Each row has a hidden stage along a path, written after it and counted from one end. A new block has a new path.
[  41  131 -273  302  -57 -311    6   70  -22  269  -39  -97 -378  -41
 -238 -213  -89  227 -331 -152  256 -157 -175  481  126  -51   40 -260
  -31  199  -73  -70  134 -153 -499  223    2 -147 -143  -67  190 -272]	17
[  44  157 -159 -162  168   44 -196   97 -195  -92  250   90 -166  -97
   54   57   18   30  151   30 -151  202   90 -397  238 -258 -164   43
   35 -364  206 -203  -28 -222  -90 -139   90   65   78 -165 -284 -141]	33
[ -55  274 -187  498  -22 -333 -352 -252  102 -115   37  -63  -73  130
  124 -106  147  129   41  187  292  137 -281  239  124  171  104  103
 -106 -149  -97  211   64  254   47 -155 -343  422  -97  -47  -26 -105]	40
[-107 -264  143 -184 -143  461   51  -11  325  165 -350    1    1   36
 -177  178 -129  146  403   85  219 -144  344   54  148 -239  -50  -58
  382   -2  -72   48   84   35   17  231   50 -107  -54  444  -58  106]	17
[-130  -18 -160 -285   60  -36  233   75  -42  243  209  -33   16  -35
 -177  -94  134   -4   70 -168 -138   12  -16  -27  204 -194  109   14
 -365  150 -249  -33   99 -218 -456  -79   98  -94 -191 -391  203 -145]	20
[-131  -49   21 -203   20  388  157  111 -434 -104 -305   85 -118 -319
   24   97   93  -95  428  110 -419  101  133 -757  195 -127  -10 -104
   68 -164 -124 -337    3 -367   58  -65  363   22  -79 -212   11   42]	33
[-237    0   39   19  -46 -115 -282 -362  182  -58  -51  -31  203  252
  290  110  353   39  313  -47  110  124 -189   65   35  229    0  154
 -107   66   45  278 -216  208 -145  -64 -151   99   22  290  121  -37]	34
[ -44   48 -226  399  -14 -454 -233   12  -93  179   38  -10 -267    0
 -147 -140 -172   -4 -198  -77  188 -126  -65  492  118   22   29 -308
   47  101  183  125  226 -167 -369  210  -55 -236  -86 -298    7 -260]	12
[ -59  242 -209  231  -17 -120 -311 -193   75 -212 -134   48   36  157
  119  -47  293  188   59   19  232  111 -243   29  102  128  -80  215
  -20  -88   97   80 -181  268 -129  -87 -141  176   24  406 -139 -187]	34
[ 114  157 -206   21   90   36 -303   19 -222  -71  157  117 -216  -31
   66    6   42   54   72   92  -11  178   41 -245  330 -190 -167   87
  105 -286  205  -31   -9  -95  -42  -36  -43  156  -13  -69 -385 -182]	38
[ -97  344 -326  541   37 -517 -280  -34  143   65   49    9 -217  -20
 -207 -161 -159  180 -186   17  262  -67 -212  595   57   -1   30 -231
 -163 -159   98 -103  226  -32 -275 -122 -124  -75   62  -92    0 -268]	19
[-276  -78  -48  149  -54 -242 -215 -182  -67   39  -65   78   35  114
   89  -40   54 -114   46 -150   32 -104  -32  232  105  136   40 -125
  -71   91   92  238   36  -78 -178   79  -59 -238    4  -47   14 -156]	2
[ -75   59  122 -255  108  178  -47  -96 -285  -24  277 -110 -158 -114
  141  199  -52  -45  255   66 -394  236  183 -430  135 -143  127 -114
  166 -127  124  -11  132 -276   78 -110  -30   36  -67 -299 -171    2]	39
[-154 -250  134 -361 -101  355   64  -60  438   40  -95  -56   76  163
 -225  140  -16   25  355   55  216 -170  444   52   82 -259   25  106
  325  -27  -47  209  113  192   44  175  -86  -85  -34  375 -158  155]	17
[  -8 -107 -151 -350   72  190  155  169 -462  -59  -31   49 -293 -203
   84  -34  266 -149  284  -82 -292   47  112 -800  266 -142 -112   43
  -72  -41  -40 -334 -119 -387 -135   42  389  119  -28 -381   25  -24]	31
[ -73   37 -138 -286  174  160  -37  168 -379 -148    8  236 -162 -210
   77  -50  295 -165  128 -126 -319   56   49 -623  307 -183 -244   52
 -176 -325   66 -291 -169 -358 -188 -183  293    1   67 -221  -37 -103]	35
[  20  392 -318  645   17 -434 -184   -1 -100   85  -32   68 -142  -11
  -33 -346 -137  246 -425   32  301   59 -421  503  192  -25   96 -164
 -196 -242 -352  -11  108  -13 -159  -47 -218  133 -216 -152  135 -312]	38
[  23  251 -426  425  -18 -608 -127   28  -90  122  118   23 -332   73
 -140 -381 -119  100 -417  -74  332 -126 -225  487  153  -75   55 -168
 -201 -114 -205  -75  104  -62 -244  172  -89  -15  -67 -241   49 -289]	28
[-325  -69  363 -189  -12  133 -113 -342  502   44  126 -338  354  161
  167  404  198  201  519  -12  -20  238  -27   82 -163  181  189   73
   79  214   89  386   -1  179 -262 -233 -244   32  -57  253  272   90]	7
[-133  -73  123 -125  -20  423  362   65 -141 -178 -346 -227  -77 -153
   50   54  -37  156  226  -83  -92  -19  159 -558  -93    8  258  -85
  402  226  -75 -197   99 -124  119   55  171   48 -131   91   70   41]	6
[-224   35  126  -45  -48 -134 -129 -330  395 -110  156 -242  218  261
  149   94  289   52  327  130  179  162  -78   59  -67  133  203  233
  -70  -63 -260  373  -44  355    9 -127 -331  324 -104   83  196  142]	35
[-187 -277   88   32  -63  109 -250  -32   74  205 -326  137  -75  -63
   26  158  151  -45  323  -98   49 -118   40  120  224   49 -276 -186
   52   47  201   93  -95 -223 -404  118  173 -225   44  146  221  -43]	10
[-135  133  157  -48   33  320  223 -151  -95   -6 -126 -199  169  -28
  273   96  -19  310  208  -37 -144  290 -168 -305  -20   22  324  -38
  106  135 -285  -65    8  -54   84 -159  -52  174 -244   98  203  -49]	38
[ -65  -28   39 -277   66  236  375  174 -192   31  -28 -251 -178 -236
  -96   15  146  107   49 -203 -239   27   30 -434   12  -61  157  -96
   74  286  -83 -172   65 -303 -409  -17  215  -48 -213 -235  296  -60]	10
[-149  -10   81 -363  149  230  139  -35  -64   34  233 -226  -84 -126
  115  286 -109   76  521  -44 -341  207  220 -507  -16 -133  175 -121
  108   99  253 -272  178 -325   -3 -206  168   18   73 -291  -54   14]	20
[-104  131 -219  166   25 -192  129  148 -128  158    3   51  -17  -79
  -72 -293   -6  162 -272 -190   81   -8 -256  140  197 -109   86  -82
 -323  -41 -443  -88   42 -219 -373  -53   36  -44 -210 -275  292 -265]	0
[-202  177 -138  409   61 -307 -395  -62  169 -262  -54   -9  -86  -73
 -126   51   76  -61  246  175  111  -14   -7  112  -22  144  -31  -60
   25 -244  353   36  198   77  -97 -254  -84   65  142 -132 -116  -49]	11
[-136 -103  -72   92  -18  -30 -151  -55  -80 -337 -188   78 -192   23
  124  -95  161 -278  337  185  134 -118  215 -402  134   20  -14   97
  137 -348  -63   -3   27   74  427   45   11  348   71 -179 -137  183]	37
[ -53  -12 -177 -381   49  -30  303  104 -229   92  230  -73  -90  -26
  -80 -170  228  -59   -9 -164 -168   34    4 -331  189 -194  120  100
 -276   91 -352  -77  -19 -200 -328   38  134   26 -215 -411  165  -96]	29
[-250   72  159   30  -39  -52 -213 -442  304  -94   65 -193  142  243
  276  129  369   88  276   25  108  146 -167  106  -16  253  162  177
  -82   51  -82  376  -95  303   -6 -200 -359  303  -49  250  191   75]	40
[ -47 -186   96  -18 -146  448  148  103  -18  143 -509  -46 -156 -182
 -195  113  -83  180  231   32   45 -118  174 -107  134 -115  -14 -206
  410  172  -56  -74   91 -158 -183  265  194 -162 -183  279   82   -3]	12
[ -22 -244  160 -139 -106  112 -213 -239   33  274   96  -50 -158  175
  207  150   14    1  238   34  109   47  148   98  280  -85  -38  -53
  212   20  -54  345  -34  -55    0  289 -177   86 -123   56    1   55]	40
[-113   58 -121 -241   68   69 -142   52  -39 -279   61   83 -172  -31
 -120  -31  348  -88  -25 -156  -64 -124  173 -292  159  -80 -190  175
   33 -162  290    4  -93  -15 -262  -97   36  -92  147  181 -249 -105]	3
[ -57  353 -193  418  -36 -180  -55  -74  239  147 -119 -162  -54  -23
 -190  -47  -41  479 -112   -8  250   77 -355  495   -3   47  129 -127
  -81  144  -81  -72  119   77 -441 -130 -131   -4 -130  255  187 -273]	18
[-210   53 -212  372   25 -389 -106   42   86  -56  -35   90  124   70
 -173 -263  -89 -113 -114  -11  254 -142  -42  380   70   -8  147  -69
 -130 -129 -151  209  251   65 -110  -24 -140  -88 -143 -337   26 -157]	8
[-129  -41  179 -237   58   15  -83 -103   92    1  307 -259 -157   27
   70  215  -40   58  141 -112  -91   53  215  -88  -50  -48   93 -121
  276   47  275  124   95 -133 -150   15 -102 -108   54  -23  -40    4]	5
[ -69  -33  119 -359   99  295  -17  -15  128   67  242   50  176   85
   65   85  -36   57  184   28  -32  176  191 -150  240 -356    9  127
   55 -335 -218  150   12  -24   51 -101 -150   78 -139    4  -94   15]	38
[  65  106 -106  360 -122   75  -74   96  -11  228 -314    8 -232 -109
 -161  -78 -216  415 -221  -20  277  -49 -137  336  204 -123  -63 -243
  245    2 -143  -66   51 -126 -314  222   -5 -130 -174  334   58 -258]	4
[-253 -145   67  -99 -119 -127 -288 -354   46   96  -18   17   98  213
  159  156  291 -128  344  -10  -35   37  -26  126  127  157  -30   24
  -83  115   65  360 -136   61 -221  121  -87 -121  -14  135   61  -17]	32
[  -6  323 -160  277  -81 -158  -69 -211  109 -163  -91 -214  -39  173
   52 -125  213  348 -144   17  305  114 -314  132  -42  160  183  162
   73  115 -170  121  -84  344 -127   18 -262  261 -166  385   34 -161]	35
[-130  -40 -307  -69   30 -150  -25   47 -152  126   32  284  174  101
  -54 -230  107 -145   45  -95   29  -18  -49   38  344 -192  -43  107
 -380 -112 -262   65  -17  -94 -228   26   77 -108 -145 -288  -47 -227]	29
[ -97   50  195 -352  118  374  241  -83 -166  107  221 -209  101  -94
  225  171   41  165  284  -33 -366  362  -23 -477  116 -133  272    4
  -26   65 -262  -18   60 -230  -31 -242  -39  199 -275 -265  183   -2]	40
[ -73   28    9 -413  158  205    5  126  -72 -162  267  -60 -155 -129
  -51  105  164  -18  119 -135 -236   59  244 -491  119 -203  -85   84
   94 -158  247  -99    6 -208 -227 -175   86  -44   76  -94 -165  -52]	4
[  10  337 -253  359  -31 -239 -232  -85  250   30  -15 -127 -235   39
 -207  -35   12  378 -135    4  319  -11 -195  456   30   21   -9  -56
   54   46  196  -41   88  143 -376  -45 -161    3   28  345  -78 -253]	18
[-179 -124  266 -433  105  217    7 -130  486  227  338 -254  152  120
  100  350  -69  217  452 -109    5  175  189   35  -30 -185   76  -21
  101   46  112   93   53  -67 -205 -151  -96  -26   43   96  163   74]	17
[-125   -4  154 -217  106  105  -97  -58   20   64  273 -230  -95 -110
  -27  344 -133   52  363   16 -276  175  232 -163  -25  -92   98 -200
  264   74  424   23  230 -248 -215 -105    8 -172   16 -198 -114  -28]	13
[-113 -187  -17 -301   15  363  169   62 -227  -13 -169  -63 -223 -224
    1  186   74  -81  629   53 -286   22  281 -703  149  -98   15  -59
  118  110  144 -326  107 -328   30  -21  365   85   29 -269  -60   85]	20
[-158 -264   88 -183  -30  371   42   82 -118  -92 -363  -16 -201 -236
  -64  202  154 -148  572   66 -186  -92  303 -557  116  -10  -94  -91
  258   54  217 -158   69 -242  -55   45  325  -16   33  -84    9  134]	13
[-104   76 -100 -285  127   43  195  133 -220  -21  149   70   21  -83
  -34 -176  204  -75  -86 -147 -207   63  -37 -309  209 -218   48   71
 -271 -186 -352  -76  -48 -202 -237 -131   80    0 -185 -318  165 -101]	35
[-178   74 -144  356   74 -224 -162   37 -149 -192  -68   46  -99  -88
   40  -89 -232  -87  124   59   48  -36   80  -87   33   13  119 -190
  110 -222  128 -100  262 -151  199  -80   19   14   57 -370 -167  -98]	4
[  11  288 -165  332  -28 -121  105   17 -178   61 -162  -34 -309  -83
  -59 -329   24  251 -497 -123  152  -77 -305  247  153  -30  129 -176
  -69  -46 -424  -93   18  -82 -192   53 -113   79 -242   69  270 -208]	40
[-216 -281  184   12 -129  534  -13   39   47   16 -589  145  125 -159
  -53  199  -93   19  584  202   -3  -44  260 -271  202 -113  -70 -104
  310 -152 -129  -12   85 -110  150   64  182  -49  -87  209  -18  114]	5
[-195  133  139 -107    0   26   40 -309  307   72  172 -329  352  183
  231  215  131  342  392   36   16  385 -236  -20 -111   95  304  141
  -98  165 -255  170  -44  185 -150 -223 -212  230 -181  123  274  -13]	31
[  47   89 -199   55   59 -225 -220  -56  -28  160  349 -146 -325    9
  -26  113 -203  110  199   48   36  113  108   62  132 -127   29 -147
  111   42  360  -75  229 -188 -155   45  -26   19   62 -304 -262 -164]	20
[-213  -42  -54  159   -6 -112  -83 -111  135 -223  -77  119   30  171
   45 -247   34 -228   66  108  288 -180  156   65  144  -64  143  105
  -17 -388 -348  217  139  218  455  -23 -251  281  -62 -145  -61  130]	41

Each row has a hidden stage along a path, written after it and counted from one end. A new block has a new path.
[-120   99   39 -182    7  -52   92  -10   40 -190  -82  142  -27   85
 -160  135  -23  -63  206  128  153 -138 -105  -59  -79 -298  -76  -25
  -47   14   23  -59   36   60  131 -221   18  172   81  -55   22   41]	32
[  92  101 -219 -158   13  -85   87 -131   13   22   35   91  108   33
 -206  -33  -61 -200   39 -121  155 -109 -170 -147 -247  -47 -164   -4
  -17   78  -81   -4  -20  397   25   59 -108   14  124  269  262   37]	36
[ -78  209  222   32  112  187   24   62   20    8  -77  -28  -45   56
 -195 -146  249  146  -74  471 -411   39  186  383  457   31 -333   11
  184   -3  -90  -13  276 -230   94 -118  161    7  101   60 -105  -84]	35
[ -72  100  136  -78  -30 -111   62  -26  -66   50   45   73  113  -37
 -152  283  -43  -64  232  -77   90 -101  116  -58 -177  -93   27   79
  -41  -23  129 -201  -62  -65   95  -55  -79  193   32  -40   66 -228]	11
[ 106  167 -144   -1  148  144  119 -102  -93  -30   25   98  167 -279
 -123  -58   -1   54 -148   83 -394 -101 -116   74  -89  216  -73   12
   88  165 -145  244  201   12  146  179  113  -24  168  169  248  -92]	46
[-313  163  171 -100  -39   -3  117 -133 -149  104   15  207  173  -66
 -282  346  104  134  356  182 -106 -170  -65  -73  -45  -99   47   55
  120  230  241 -227   66 -226  122 -213 -155  235   91 -155   77 -302]	9
[ -46  409 -179  115   45   27 -102   63  -83 -178   46   70   66 -252
 -137  -71   -9  105 -247   62 -216  172   48   95 -115   20  -65  -24
  203  100 -109  163  -15   -4  232   76  256 -268  253   52  171 -164]	32
[  81 -141   14  -18  162 -282   39   42   38  164  -49 -125   84  -46
   58 -299 -153  -28  121  -40 -106   19  131 -263 -152  226  -22   83
   26   24   -8  -26  -70  -73    9  139 -100   75   65 -192 -108 -238]	12
[  49  106 -167    2  -92  -97   79 -191   -2   55   70   82  178 -134
  -45   72  -46  -64  203 -123   34 -208 -150 -312 -421   36   99   74
  -71  153   82 -108  -36  312   48  129 -117   20   78  -76  175 -154]	2
[-158  303   86   21 -180    7   36  191  -52  -80  -44  215   24 -102
 -110   87  166   59  324  191   64  -26   69  121 -141 -350  -71   71
   59  -79  134  -78   59  -11  192 -306  138  -91  146    0    7 -120]	42
[ 120  252  177  124   66   19  -76    0  -18 -375 -178 -103 -297 -115
 -181  135  -48 -289 -136  331 -315  -52  311   80   97   42 -146   84
  -14   96  -31   99  154   -5    1  -68  306   -1  -85 -155 -162  143]	11
[ 138  -77  131  -65  207 -247  -84  -12 -137 -154  -50 -166 -282 -127
  -52  -73 -253 -303  -32  -93    7    6  384  -61  -34  123   47   83
  -76  -38  -79  216 -168 -166   96   33   71  282 -147  -86 -140   41]	14
[ -86  109  -99    1 -300 -151   60   33  -16   46  -38  240   17 -134
   91  -74  101   38  578  -44  311 -320  -66 -102 -375 -339  194  103
 -108 -103  136  -57  -95  187  202 -260  -66   21   80  -94  -44  -83]	41
[  89  189   41  -20   -5    3 -121  -33  103 -176  -64   64 -195   59
   51 -109   -9 -252   33   69 -174 -131   10  174 -120 -194  -60  159
  124  -58 -186  318   58  299  117  -77   87 -144  -41  272   -9  216]	38
[   6  181  -50  -53  -12  106   69  -33    6  -49   -3    1  -17  -38
  -44  -48   56   62  160  166  -20 -134   86  127  -74 -220  -33  -11
  -96  -37   17   -8   78  118   41  -90   49  131   74   28  114  -26]	43
[  14   82 -128  -22  162  -24  147 -169 -188  -92  -29  151  185 -408
 -177  152 -139   96  -62  -23 -322 -226 -135  -69 -117  301  140  -27
   70  223  -66  158   73 -327  244  162   88  173  186 -125  139 -253]	10
[-135  144  -77  -72  -43  -93  -33   -5   43   82   32   42   44   70
   -1 -159   28  116  237   13  110  -42   17    6 -147 -242   28   18
   70  -43   23  -62 -113   96  111 -106  -96   26  135    6   54 -159]	33
[-163  242 -322 -241  -76  147  143 -225   93   94   27   30  155  157
  -72   47   -3  285  474  130  184 -326 -139   96 -300 -602  142 -136
  -98   -2  178 -268  -35  266 -130 -168 -245  324  236   32  386 -188]	45
[  22  203  -47    4   85    9 -114 -126  167 -232 -101 -114 -136   61
   81   -9 -155    7   -1  143 -240 -188  101  126  -81 -188  129   14
   34  -12  -95   89  -13   58   13   19   82   62   48 -136  -29  -21]	20
[ 145   29  -59  -71   95 -190   13 -114   12  -72   40   38  100  -65
 -106  120 -213 -287 -109 -256    6  -77  -61 -246 -289  173  -29   78
  -25   78 -123   69  -72  218  103  212  -35    9   28   95  132  -30]	20
[ 210 -274  333 -107  242 -221   11  -32   48   50   15   27   14   22
   70  -18 -159 -344 -115 -274 -215 -109   47  -28   32  386  -69  232
   52 -123 -304  287   23 -115  259  234  -48  121 -154  209 -159   24]	21
[ 142   84  201  -75   36   -5    1   49   13   18   53  -40  -90  126
 -155  -33   70 -361  -16   39   29   86  202   51   -3  -36 -347  141
  -48  -70  -73   32   91  340   -4  -27    9   -6 -113  336   63  166]	41
[ 192  121  -96  -30    0 -219 -134   64  220 -176  -88    8 -113  145
   90 -185 -170 -362   -3 -147   41  -33  -24  -47 -326 -173 -103  138
   94 -148 -214  195  -96  449   61   53   62 -261   49  241   -8  159]	31
[  46  -16  366  -99   84 -145  149  145   92 -273 -248  272   14   28
 -166  296  -55 -385  154  181 -281 -123 -197 -119 -101    3 -257  207
  166   31  -49   95  284  -85  173 -149  158  -70   12   16 -184   88]	5
[ 123  145   68  -39   75    0  104  -36    5 -152  -43 -107   -9    0
 -271  213  -66 -219  -39  148  -21  -17  184  -98  -50   11 -232   -8
 -161   65   70 -218  106  134  -99   38   97  163   12  -77   86  -19]	7
[-149  178   91  -50 -148  -82   -8   34  -34 -151    0  135 -101    0
 -111   91   80 -125  263  114  254  -44   33 -176 -178 -301  -43   67
 -103   63  123  -61  -24  245  146 -279   22   31  -28 -109  -25   85]	35
[  42  143   14   29  -29  -26   35  107  -90  147   25   46   61 -135
  -63 -153   99   27  175   24  -58   -2  194  164  -81  -27  -88   92
   69 -119   12   13    9  -42  111  -32   37  -12  111  167   58 -188]	46
[   9  174   35  -11  122    9   42  -76 -131  -13   67   -9   74  -91
 -377   80   51  -92 -249   84 -109  107  109  -38  156  264 -284  -26
   38  182  -57  -76   77   -7   97  105   71   49   81   71  123  -92]	27
[ 276  123 -316 -107   35 -164   37 -256   23 -147  -48   97   35  -64
 -197  103 -251 -472  -11 -246  -27 -243 -263 -242 -503   53  -52   85
   69  154 -130  152  -42  506  -36  215  -56  -73   85  311  296  112]	2
[ -42  235 -128   98  108 -109  -19   44 -223 -250   19   61   59 -482
  -79   55 -187   81 -104  -13 -185  108   87 -202 -316  140  173   -8
   52  209   38  189  -79 -226  260   93  246  -32  169 -299  102 -249]	7
[-179  276  -34   -3 -157   18   65   73  -21 -269  -83  176  -51 -131
  -86   95   84  100  285  263  150 -126  -36  -76 -170 -377   34  -36
 -116   54  141  -71   58   75  186 -314  170   32  125 -275  -16   -4]	37
[-118   47   58 -142  -71  -46   49 -145  103  -10  -38   57  -35  186
  -64   68   45  -17  318  104  165 -276  -49  -60  -35 -268   21   22
 -101    2   55 -168   -3  163   53 -179 -147  238   -6  -99  -36    7]	29
[ -42  201 -146   76 -126 -179  -54  -13 -110   85   81   20   84 -234
   23   -1  -73   91  275 -184  133  -79  189  -75 -387 -108  252   62
  -14  -49  142 -108 -249  -12  128   26  -37   40  125 -135   88 -343]	7
[ 183 -201  252  -59  113 -268   48   83  313   64 -199  163  128  164
  235 -134 -130 -302  218  -72 -434 -231 -263 -100 -256  134  -81  331
  290 -121 -225  237  169   80  124  108  -83 -225   17  166 -229  -27]	7
[  35   46  291  -84  187 -173   15  130 -121 -452  -92  245 -101 -187
 -244  300 -156 -430 -238  -22 -134   97  -65 -161  -49  170 -196  127
   98  113 -181  346  105 -143  384  -51  302  -54  -40   41  -96  185]	26
[ -27  436  -64  111   12   83   53   79  -14 -371 -206   46    2 -212
 -299  273  -28   92  -79  358 -274  -76  131  205   46 -110 -109 -102
   70   51   43 -144  157 -263   74  -92  380  -36  281 -234   15 -195]	16
[  11  138 -125   17   -9  -63    6  -60  -27  -88  -41  204   50 -203
  -21  -93   -3    7   26  -32 -156 -200 -169   27 -131   63   61   60
  133   51 -165  243   26    4  295   25   88 -103  150   73   23  -53]	33
[-109  195 -195   15 -119 -151 -103 -109  -62  -95    2   87  -84 -152
   24  -73  -58   63  225  -85  161 -203   25  -62 -256 -198  271   17
    0   25   18   74 -222   68  212  -96   -9   52   90 -147    4  -99]	28
[-120  170   57    1  145   46  131  -55  -58   -8   69  123  338 -163
 -268  211   22  146 -199  119 -314   66 -143 -170   16  292 -155  -23
  107  286  -10 -105  180 -146  187  150   59  -20  205 -131  156 -291]	22
[ -20   -2  202   -4  -13   -1   63   68   71  273  -34   62   67   86
   13 -282  240   75  237  187 -207 -106   68  204  181   35 -198  145
  138 -117  -68  -15  160  -56  118  -89  -73  -17   51  153 -144 -126]	39
[   0   58  -19  -93 -138   13   27 -164   45   70   92   50  -24   39
  118  -18   41  -58  366  -61  187 -300   -1  -56 -290 -281  156  105
 -206  -47   50    7  -40  393   59  -91 -177  186  -91   62  107   57]	43
[ -24  403 -308  -18  126   -2  -83  -55  110  -39  -30 -272   56  147
 -256  -99 -137  100 -129  205 -100  184  207   29 -107 -192 -188 -154
  125  109   64 -289  -90  192 -264   91   12  -44  299  -46  274 -259]	19
[ 200   51  134  -46  187  -93   -1   48  114 -162 -151 -155 -139  112
 -112  -38 -145 -317  -61  155 -226   22  203   21  -12   20 -255   86
   42  -42  -91   31   98   76  -99   52  114   37  -13   47  -68   63]	7
[ -61  191 -169  -29 -111  -22   30   31  144  130  -52   12   83   93
   84 -250   62  154  415  155   16 -130  -11   19 -290 -373   19   40
   49  -67  108 -125   -7  263  -66 -135 -109  -51  191   -2   95 -166]	45
[ 157   98  143  -51  111  -62   -9   18   47 -277  -71  -19 -123  -17
  -49  154 -159 -305  -21   16 -140  -46  119   23 -165  -75  -76  110
  -12  -69  -82  128   50   65   75   35  166   60  -45   50   -5   80]	4
[   7   65  340  -20   64   69    0   52   69   89  -19  -24  -80  180
 -118 -139  221 -140    7  293 -248   41  167  184  295   42 -372  149
  102  -29  -96   19  230   81   51 -102   17  -26  -80  199 -129   80]	37
[  51    7  120   25   43 -232  -59   93   65 -240 -185   53 -182  -93
  147 -121 -150 -199  226   85 -185 -106   35 -143 -265  -83  103  182
  100  -14  -35  250   -7  -29  156  -94  131  -58  -28 -203 -243   34]	4
[ 188  -34  135   69   93 -128  -96  -84  -16 -224 -121 -104 -326 -159
  134 -137 -139 -263   51   62 -237 -215  244  -13  -59  115  143  168
  -60   -9 -118  325   -1  -27  119   30  134  132 -190 -161 -253  143]	6
[ -10  233  105   81 -103 -151 -208   98  233  -82  -83   24 -111  206
  103 -141   19 -197  116   69 -108    9   63   27 -180 -230  -92  209
  215  -94  -82   59  -35  336   67  -94   38 -345   21   91 -145   41]	28
[   8  105   60    8   61  -40  -22  -56  -71 -295   -1  -35 -160 -160
  -70   86  -84  -78  -85   65   45  -65  173  -98   -6   13   55  -17
 -197   62  -43   80  -22  -22  197  -17  183  190  -55 -255  -69   59]	26
[-208  233   27  -10  -91   45  -63  -21    2  226  114   25   77   72
  -16 -142  190  256  246   98   -4  -21  134  215   20 -239   14   41
  118  -69   60 -127  -63   10  120 -129 -119   27  115   76   71 -255]	35
[ -19  168  124    8  -53  -88  -35   13   62  -80  -67   51  -24    2
    4  153  -53  -94  235   39 -101 -155  110   59 -197 -190   71  137
   60  -76   49  -42  -15    1   78  -86   29   19   27  -49  -49 -122]	9
[  50   34  290   31   85   10  -23  203  202  375    5  -48  134  247
   85 -422  235   46   68  176 -399  141  167  329  210   76 -380  213
  311 -224 -161    7  190    9   42   41  -61 -241   84  360 -113 -184]	40
[-111  155   26   61 -142  -12  -17   37   86   80  -12   19   -3   25
   86 -195  168  201  289  163   38 -135  118   98   -1 -208   34   45
  -28 -108   44 -125   -3   46  129 -150   -3    7   86 -144 -115 -149]	34
[  -7  223  115    1   -3   87    1   51 -135 -213   27   48 -150 -168
 -138   78   74  -74  -14  144    5    1  225  168   49 -127  -87   21
 -101  -35  -25  115   64  -24  206 -139  225  103  -24   36   23   71]	39
